Here is a tiny trained network, its code and every weight. The questions are about switching its units off for an input and a class, where a switched-off unit gives its printed mean instead of its output.

import numpy as np


def w(rows, s, z=0):
    codes = np.array(rows[::2]) - 128.0
    scale = np.full(codes.shape[1], s)
    scale[-1] = z or s
    return codes * scale


def f(y):
    return np.maximum(y, 0)


def log_softmax(a):
    a = a - a.max(-1, keepdims=True)
    return a - np.log(np.exp(a).sum(-1, keepdims=True))


def net(x, mask):
    res = np.array(x, float).reshape(1, 3) / 4 @ E
    y = f(res @ A[0][:, :-1].T + A[0][:, -1])
    res = res + np.where(mask, y, B[0][:, -1]) @ B[0][:, :-1]
    return log_softmax(res[-1] @ U[:, :-1].T + U[:, -1])


A, B = {}, {}
E = w([
[164,144,63,89,41,199,154,135],'x0',
[53,144,104,96,175,144,229,190],'x1',
[102,27,166,196,109,163,249,40],'x2',
],0.011)
A[0] = w([
[117,56,42,96,185,153,178,187,63],'n1',
[140,153,57,48,102,87,69,159,108],'n2',
[91,79,149,209,92,164,165,43,71],'n3',
[49,169,142,131,165,184,150,203,72],'n4',
[92,40,162,165,27,115,184,118,98],'n5',
[189,130,54,79,72,200,150,110,192],'n6',
[7,153,71,129,177,131,199,163,6],'n7',
[206,135,159,156,120,154,35,39,45],'n8',
[106,71,159,186,82,142,196,95,117],'n9',
[109,210,62,11,122,47,19,133,123],'n10',
[132,100,174,159,226,47,102,79,171],'n11',
[83,74,121,174,64,130,178,74,100],'n12',
[114,193,43,104,13,175,174,114,161],'n13',
[64,121,179,167,203,80,100,163,170],'n14',
[113,116,224,140,164,48,132,131,200],'n15',
[225,101,153,170,109,134,88,85,64],'n16',
[189,112,82,61,2,195,170,131,201],'n17',
[45,114,134,115,194,48,120,92,182],'n18',
[58,116,99,99,154,152,172,142,44],'n19',
],0.0084,0.0015)
B[0] = w([
[53,80,107,131,75,114,131,89,183],'n1',
[131,164,149,98,161,135,50,92,205],'n2',
[140,144,115,82,230,200,74,143,240],'n3',
[107,79,51,76,61,197,115,68,177],'n4',
[185,183,137,87,176,230,103,220,227],'n5',
[196,163,180,185,105,49,162,155,222],'n6',
[46,68,52,107,45,138,148,108,203],'n7',
[103,1,26,57,77,119,136,48,214],'n8',
[135,174,164,48,185,161,98,152,232],'n9',
[127,157,127,68,206,182,18,84,242],'n10',
[113,178,161,223,57,76,168,172,204],'n11',
[173,142,87,128,208,118,63,126,222],'n12',
[186,182,197,126,87,65,157,214,228],'n13',
[105,152,180,123,107,84,161,191,190],'n14',
[176,170,187,218,131,70,241,167,191],'n15',
[26,26,13,91,20,123,216,77,197],'n16',
[186,168,224,174,81,57,246,132,247],'n17',
[136,165,143,156,109,51,190,128,184],'n18',
[49,110,70,117,90,133,135,102,178],'n19',
],0.0065,0.013)
U = w([
[155,176,212,156,102,49,143,150,255],'0',
[142,163,129,84,249,192,73,129,155],'1',
[99,43,45,101,63,136,125,95,3],'2',
],0.015,0.00071)

Each question gives the input, the list of numbers given to net, and the class t.
The units are the neurons (one row each of A and B). Each row of codes is followed by its name. A weight is (code - 128) times the scale printed after its matrix; where a second scale follows, it is the last column's (A, B and U).
mask holds one flag per neuron, in row order. A switched-off neuron (its flag False) gives its mean, the last column of its row in B, instead of its output. The means were averaged over made-up inputs and are rounded, as every weight is.
A unit's drop is (log p(t) with every unit on - log p(t) with that unit switched off) / (log p(t) with every unit on - log p(t) with every unit switched off).
unit that matters most: the unit with the biggest drop
k most important neurons: the k neurons with the biggest drops, biggest first
drop of u: that unit's drop, to one decimal
input [-7,6,-6], class 0: unit that matters most : n14
input [-2,-3,-4], class 1: 2 most important neurons : [n10, n17]
input [3,-5,-5], class 1: 3 most important neurons : [n10, n2, n7]
input [0,8,-7], class 2: 2 most important neurons : [n7, n4]
input [7,6,-1], class 0: 2 most important neurons : [n13, n17]
input [4,6,7], class 1: 3 most important neurons : [n5, n9, n3]
input [8,-8,0], class 0: 2 most important neurons : [n17, n6]
input [2,-5,5], class 1: 2 most important neurons : [n3, n5]
input [-5,-8,7], class 2: 3 most important neurons : [n16, n8, n10]
input [2,-8,-6], class 2: 2 most important neurons : [n8, n16]
input [4,1,5], class 1: 3 most important neurons : [n3, n5, n11]
input [2,1,3], class 1: 2 most important neurons : [n11, n15]
input [2,-5,3], class 2: drop of n16 : 0.3
input [8,5,-3], class 0: drop of n17 : 0.0
input [-1,7,5], class 2: unit that matters most : n7
input [7,-5,3], class 0: drop of n17 : 0.3
input [-3,2,5], class 1: drop of n17 : 0.1
